Rows, each with roughly how far along a hidden order it lies (0 to 12)
[-18 -30  -7  -9  14  20 -36   8 -18   3  65   5  -8 -56 -18 -26  46   6
 -11   3]
6
[ -3 -15   7  15 -20  13   4 -19  16   5   4   8   9  -8   4  46  35   4
  -6 -10]
3
[-32 -51   9  12 -11  19 -12   2  -3   6  71  -4  11 -45 -11   2  91   3
  -2   4]
4
[ 56 -37   9  50  -7  24  75  13 -21   7  30  -8  31  -7   0 -70  91   3
  11  22]
9
[-10  18  -5 -17  16  -2 -12   5  -4   0 -14   2  83  12   5  19  27 -11
   1  29]
12
[  9 -10   7  32  13  11  28  15 -20   4   2 -13 125 -16  -2 -14  72 -11
  -1  31]
8
[ -1 -25   1   8  17  62 -52  15  -8   3  12  16  19 -24 -20  47  27  13
 -35  -3]
1
[ -18  -32   -2  -21    9   40  -35    1   -5   -4   10    9 -104   21
  -16   -2  -36   20   -6  -19]
9
[ 25  30  -2 -22  -1  19 -21   0  -5   6  49  20  10  12   6  -9  32   7
  -8   7]
11
[ 16  -9 -14 -10   7  36 -23  13 -12   7  63  25  38 -52  -3  -3  76   3
 -12  12]
8
[ 24  23   0  -6   5  15 -24   1 -13   6  59  12   1 -19  -6 -30  17   8
 -20   0]
6
[  9  -2   8  -9   0  48 -16   5  -1   6  -1  16  27  32  -2  53  33  13
 -14  12]
9
[ 14   0   3  43  -7   5  43   9  11   4 -37  -2  99 -28   6  52  44 -12
  -2   9]
2
[ -11 -104   -8   35    4   56   33   20  -13    2   11   -1   -1  -42
  -16   -5   79    9    7    5]
5
[-14 -90 -26   2   5  49   7  19  -7  -2  -1  10 -38 -33 -11   5  35   2
  18   0]
11
[ 23 -55  11  43 -18  38  28   8 -11  11  78   4  -7 -50  -7 -41 113  12
  -7   2]
2
[ 39 -35   7  56  -3  30  44  16 -21  10  54  -1  76 -59  -4 -42 111   1
 -10  22]
2
[  6 -55   8  42 -19  17  21   3  -3  10  58   1  31 -62  -2  -7 101   1
  -7   0]
0
[-16 -56  -5  25 -21 -19  27  -1  -1   6  67  -6 -17 -71   0 -43  85  -5
  16  -9]
4
[  4 -48  -6  31   0  49   9  13   6   1 -22  11   9 -35 -11  45  22   7
 -11  -9]
1
[ -5 -89  -5  29  19  64   6  27 -28   5  51   3  44 -61 -22 -17  93   7
  -7  23]
5

Next part:
[ -3   1   6   6 -12  11   6  -9  14  16  58  15  28  41  54  25  58  24
  12  18  72  41  27  15  30  36  90  34  51  28  39  29  37  19  28  50
  15  67  27  28  42]
2
[ -3   2   6   6 -11   5   5 -10   9   5  15  -3  10   7  22   9  32  15
  17  15  63  39  26  21  31  43  86  35  44  27  36  33  33  21  27  50
  14  70  22  26  42]
4
[ -3   2   5   6 -10   9   5 -13   9   3  16  -3   8  -4   4  -5  -6  -4
 -20   1   6   2  12   2  15  37  73  34  43  25  34  33  37  20  28  49
  13  75  26  30  42]
7
[ -2   0   3   4  -6   6   1  -5   4   2  15  -2   7  -2   8  -3   3  -1
 -14   2   7   3   8   3  15  38  70  30  38  30  31  33  35  26  26  51
  16  65  29  27  33]
7
[ -3   1   6   5 -12  13   6 -17   2   4  19  -3  10   6  13  -2  21   7
  -2  12  58  31  24  16  31  42  80  37  51  29  32  27  38  20  28  50
  16  78  27  28  46]
5
[-2  5 10 20  1 29 10  6 33 40 82 26 34 50 59 29 52 23 14 18 68 43 27 17
 30 45 86 35 50 29 34 30 42 20 26 43 14 44 36 27 45]
0
[ -1   1   5   6 -12   4   5 -12   7   3  17  -2  10   1   9  -2  19   3
  -7  10  52  31  25  13  27  45  79  37  47  30  34  28  40  20  27  51
  13  72  36  32  44]
5
[ -5   2   8   9 -16  15   7 -16  14   8  27  -5  15  -1   8  -9   7  -5
 -33  -2   5  -4   3 -11  -4  -4  23   9  17   6  23   8  21  10  24  38
  13  90  31  25  34]
10
[ -3   1   5   4 -11   9   5  -9   8   5  16  -3   8  -2   4  -5   3  -3
 -21  -1   3  -3   0  -8  -2  -1  10  -3   8   3  10  -4   6   0  11  22
   6  60  22  25  36]
12
[-2  0  4  3 -7  9  4 -6 11 12 45 13 25 42 54 28 52 22 19 17 71 36 27 19
 34 43 62 45 43 26 35 33 37 22 24 62 15 26 26 28 41]
2
[ -3   0   8   3  -8  11   4   5   9   2  18  -4   7  -4   7  -6   7  -5
 -22   0   5   0   6   0  12  19  65  30  59  29  35  28  39  21  26  50
  14  66  27  28  42]
7
[-11   5  16  18 -37  34  15 -39  27  13  61 -11  28 -11  13 -20  17 -15
 -74  -2  12 -13   6 -27 -15  -5  33  -1  20   2  40 -14   5 -16   8  15
  -4 121  31  32  62]
12
[ -6   2   7   8 -17  16   7 -18  13   6  29  -5  15  -2   8  -6   6  -6
 -34  -1   4  -3   0 -11  -5 -10  14   1  10   7  24   4  19   6  17  46
   9  79  27  29  45]
11
